Below are the code and all the weights of a small trained network. Each question names an input and a class and asks about switching units off, where a switched-off unit gives its printed mean instead of its output.

import numpy as np


def w(rows, s, z=0):
    codes = np.array(rows[::2]) - 128.0
    scale = np.full(codes.shape[1], s)
    scale[-1] = z or s
    return codes * scale


def f(y):
    return np.maximum(y, 0)


def log_softmax(a):
    a = a - a.max(-1, keepdims=True)
    return a - np.log(np.exp(a).sum(-1, keepdims=True))


def net(x, mask):
    res = np.array(x, float).reshape(1, 5) / 4 @ E
    y = f(res @ A[0][:, :-1].T + A[0][:, -1])
    res = res + np.where(mask, y, B[0][:, -1]) @ B[0][:, :-1]
    return log_softmax(res[-1] @ U[:, :-1].T + U[:, -1])


A, B = {}, {}
E = w([
[129,126,133,129,128],'x0',
[127,129,126,127,128],'x1',
[7,112,174,143,148],'x2',
[114,58,95,94,29],'x3',
[118,215,184,117,56],'x4',
],0.019)
A[0] = w([
[141,132,153,141,189,188],'neuron 0',
[173,100,113,106,110,168],'neuron 1',
[133,176,125,159,176,223],'neuron 2',
[166,100,115,128,143,171],'neuron 3',
[136,73,111,140,167,214],'neuron 4',
[125,163,143,132,98,131],'neuron 5',
[158,105,117,117,92,108],'neuron 6',
[121,126,110,106,138,139],'neuron 7',
[88,85,139,132,91,69],'neuron 8',
[138,98,121,89,134,138],'neuron 9',
[129,166,163,120,92,131],'neuron 10',
[107,169,141,130,141,117],'neuron 11',
[61,150,140,137,157,120],'neuron 12',
[108,75,97,101,48,137],'neuron 13',
[143,133,115,131,175,190],'neuron 14',
[135,97,103,101,103,133],'neuron 15',
[3,112,153,144,142,129],'neuron 16',
[229,136,114,129,111,246],'neuron 17',
[121,202,165,110,72,137],'neuron 18',
[93,73,141,156,131,135],'neuron 19',
[181,175,118,115,116,150],'neuron 20',
[125,85,120,107,160,178],'neuron 21',
[128,123,149,141,135,97],'neuron 22',
[193,147,160,97,173,204],'neuron 23',
[117,119,129,113,74,84],'neuron 24',
[91,92,128,138,89,78],'neuron 25',
],0.024,0.013)
B[0] = w([
[84,102,108,166,138,189],'neuron 0',
[214,134,176,159,141,196],'neuron 1',
[42,160,133,220,141,206],'neuron 2',
[191,123,104,170,151,181],'neuron 3',
[150,92,52,143,246,202],'neuron 4',
[74,183,146,120,56,169],'neuron 5',
[176,107,175,128,119,176],'neuron 6',
[132,113,146,134,154,142],'neuron 7',
[121,185,85,56,152,171],'neuron 8',
[154,142,108,137,159,162],'neuron 9',
[94,159,154,114,70,182],'neuron 10',
[63,127,178,133,117,165],'neuron 11',
[80,64,187,126,130,184],'neuron 12',
[247,114,127,16,117,226],'neuron 13',
[103,109,79,184,161,179],'neuron 14',
[182,118,151,106,145,180],'neuron 15',
[42,67,162,78,165,229],'neuron 16',
[218,203,119,199,108,255],'neuron 17',
[99,175,194,94,41,216],'neuron 18',
[142,99,116,82,169,175],'neuron 19',
[124,227,131,152,68,199],'neuron 20',
[120,91,92,124,200,179],'neuron 21',
[116,111,141,123,131,135],'neuron 22',
[102,165,83,183,139,206],'neuron 23',
[166,111,124,63,74,170],'neuron 24',
[133,161,104,54,146,169],'neuron 25',
],0.013,0.035)
U = w([
[138,138,69,237,172,253],'0',
[57,13,97,176,167,80],'1',
[92,199,119,204,62,81],'2',
[38,110,220,153,103,120],'3',
[242,96,99,138,156,180],'4',
[138,68,94,40,192,93],'5',
[198,155,150,99,33,157],'6',
[96,99,135,7,59,29],'7',
],0.012,0.0031)

Each question gives the input, the list of numbers given to net, and the class t.
The units are the neurons (one row each of A and B). Each row of codes is followed by its name. A weight is (code - 128) times the scale printed after its matrix; where a second scale follows, it is the last column's (A, B and U).
mask holds one flag per neuron, in row order. A switched-off neuron (its flag False) gives its mean, the last column of its row in B, instead of its output. The means were averaged over made-up inputs and are rounded, as every weight is.
A unit's drop is (log p(t) with every unit on - log p(t) with that unit switched off) / (log p(t) with every unit on - log p(t) with every unit switched off).
The circuit of an input: a set's keep is (log p(t) with only the set's units on - log p(t) with every unit switched off) / (log p(t) with every unit on - log p(t) with every unit switched off). Starting from the 12 units with the biggest drops (on a tie, the unit counted first), units are removed one at a time, each time the one whose removal leaves the highest keep (on an exact tie, the one counted first), for as long as the keep stays at least 0.8.
units of the circuit, in order: the units of the circuit, biggest drop first
k most important neurons: the k neurons with the biggest drops, biggest first
drop of u: that unit's drop, to one decimal
input [6,-4,-5,5,0], class 4: units of the circuit, in order	neuron 18
input [2,6,8,1,-6], class 5: 3 most important neurons	neuron 19; neuron 2; neuron 8
input [-8,3,1,-8,8], class 3: 2 most important neurons	neuron 17; neuron 12
input [3,-4,-5,0,0], class 0: 2 most important neurons	neuron 13; neuron 18
input [6,6,7,0,3], class 3: 2 most important neurons	neuron 13; neuron 12
input [2,-7,0,0,1], class 2: 2 most important neurons	neuron 13; neuron 16
input [6,5,1,-3,0], class 1: 2 most important neurons	neuron 17; neuron 18
input [7,-7,1,-6,-8], class 1: drop of neuron 17	0.6
input [-8,1,2,1,-3], class 5: drop of neuron 2	0.1
input [-1,7,6,-5,0], class 1: drop of neuron 18	0.2
input [-5,5,-2,-7,1], class 2: drop of neuron 4	0.3
